Below is a small trained network, with its code and all its weights. Each question gives an input and a target symbol and asks what happens when units are switched off, that is, made to give their printed mean instead of their output.

import numpy as np


def w(rows, s, z=0):
    codes = np.array(rows[::2]) - 128.0
    scale = np.full(codes.shape[1], s)
    scale[-1] = z or s
    return codes * scale


def norm(h):
    return h / np.sqrt((h * h).mean(-1, keepdims=True) + 1e-5)


def f(y):
    return y / 2 * (1 + np.tanh(0.7978845608 * (y + 0.044715 * y**3)))


def softmax(a):
    e = np.exp(a - a.max(-1, keepdims=True))
    return e / e.sum(-1, keepdims=True)


def log_softmax(a):
    a = a - a.max(-1, keepdims=True)
    return a - np.log(np.exp(a).sum(-1, keepdims=True))


def net(x, mask):
    ids = ['αγλτφψω'.index(c) for c in x.split()]
    T = len(ids)
    res = E[ids] + P[:T]
    q, k, v = (norm(res) @ M[0].T for M in (Q, K, V))
    z = softmax(np.where(np.tri(T) > 0, q @ k.T / 2**0.5, -1e9)) @ v
    res = res + np.where(mask[0], z, O[0][:, -1]) @ O[0][:, :-1]
    y = f(norm(res) @ A[0][:, :-1].T + A[0][:, -1])
    res = res + np.where(mask[1:9], y, B[0][:, -1]) @ B[0][:, :-1]
    return log_softmax(norm(res)[-1] @ U[:, :-1].T + U[:, -1])


Q, K, V, O, A, B = {}, {}, {}, {}, {}, {}
E = w([
[137,129,164],'α',
[186,252,51],'γ',
[39,153,92],'λ',
[147,122,182],'τ',
[133,20,73],'φ',
[152,126,175],'ψ',
[150,87,104],'ω',
],0.017)
P = w([
[107,253,240],'0',
[114,166,187],'1',
[98,144,163],'2',
[97,139,134],'3',
[100,133,110],'4',
[99,125,85],'5',
[96,125,60],'6',
[94,118,38],'7',
[98,120,38],'8',
[102,100,79],'9',
],0.005)
Q[0] = w([
[120,164,2],'h1',
[112,185,77],'h1',
],0.013)
K[0] = w([
[146,143,248],'h1',
[145,107,205],'h1',
],0.017)
V[0] = w([
[2,35,136],'h1',
[41,196,22],'h1',
],0.0074)
O[0] = w([
[34,168,246,139],'h1',
[137,220,124,3],'h1',
],0.012,0.0038)
A[0] = w([
[70,146,238,145],'n1',
[69,118,149,18],'n2',
[83,120,91,77],'n3',
[113,154,59,172],'n4',
[68,107,201,3],'n5',
[177,155,86,122],'n6',
[137,91,172,199],'n7',
[1,108,49,143],'n8',
],0.012,0.0053)
B[0] = w([
[209,83,104,254],'n1',
[227,118,163,123],'n2',
[154,166,239,122],'n3',
[187,179,105,157],'n4',
[171,63,100,159],'n5',
[254,32,66,145],'n6',
[52,172,63,213],'n7',
[179,244,241,180],'n8',
],0.0075,0.0066)
U = w([
[28,147,45,205],'α',
[202,205,4,176],'γ',
[136,225,145,255],'λ',
[87,136,93,59],'τ',
[176,91,184,113],'φ',
[104,127,71,41],'ψ',
[175,104,100,54],'ω',
],0.014,0.0047)

Each question gives the input, a string of symbols that net reads in full, and the target symbol t.
The units are the heads (2 rows each of Q, K, V and O) and the neurons (one row each of A and B). Each row of codes is followed by its name. A weight is (code - 128) times the scale printed after its matrix; where a second scale follows, it is the last column's (O, A, B and U).
mask holds one flag per unit, heads first, then neurons. A switched-off unit (its flag False) gives its mean, the last column of its rows in O or B, instead of its output. The means were averaged over made-up inputs and are rounded, as every weight is.
A unit's drop is (log p(t) with every unit on - log p(t) with that unit switched off) / (log p(t) with every unit on - log p(t) with every unit switched off).
The circuit of an input: a set's keep is (log p(t) with only the set's units on - log p(t) with every unit switched off) / (log p(t) with every unit on - log p(t) with every unit switched off). Starting from all 9 units, units are removed one at a time, each time the one whose removal leaves the highest keep (on an exact tie, the one counted first), for as long as the keep stays at least 0.8.
units of the circuit, in order: the units of the circuit, biggest drop first
k most important neurons: the k neurons with the biggest drops, biggest first
drop of u: that unit's drop, to one decimal
input γ λ φ, target γ: units of the circuit, in order	h1
input λ ψ φ, target λ: units of the circuit, in order	h1, n8, n1
input λ λ φ, target λ: units of the circuit, in order	h1, n8
input α ω ω α λ φ γ φ γ τ, target γ: units of the circuit, in order	n1, h1
input ω ω α α ω, target α: units of the circuit, in order	n1, n6
input γ γ λ ψ α, target λ: 2 most important neurons	n5, n7
input γ φ φ, target γ: 2 most important neurons	n8, n4
input α α α α τ ω, target α: drop of n6	0.2
input γ ω α λ ψ, target λ: drop of h1	1.7
input α α λ, target λ: drop of n8	0.7
input γ α α α α, target γ: drop of h1	0.5
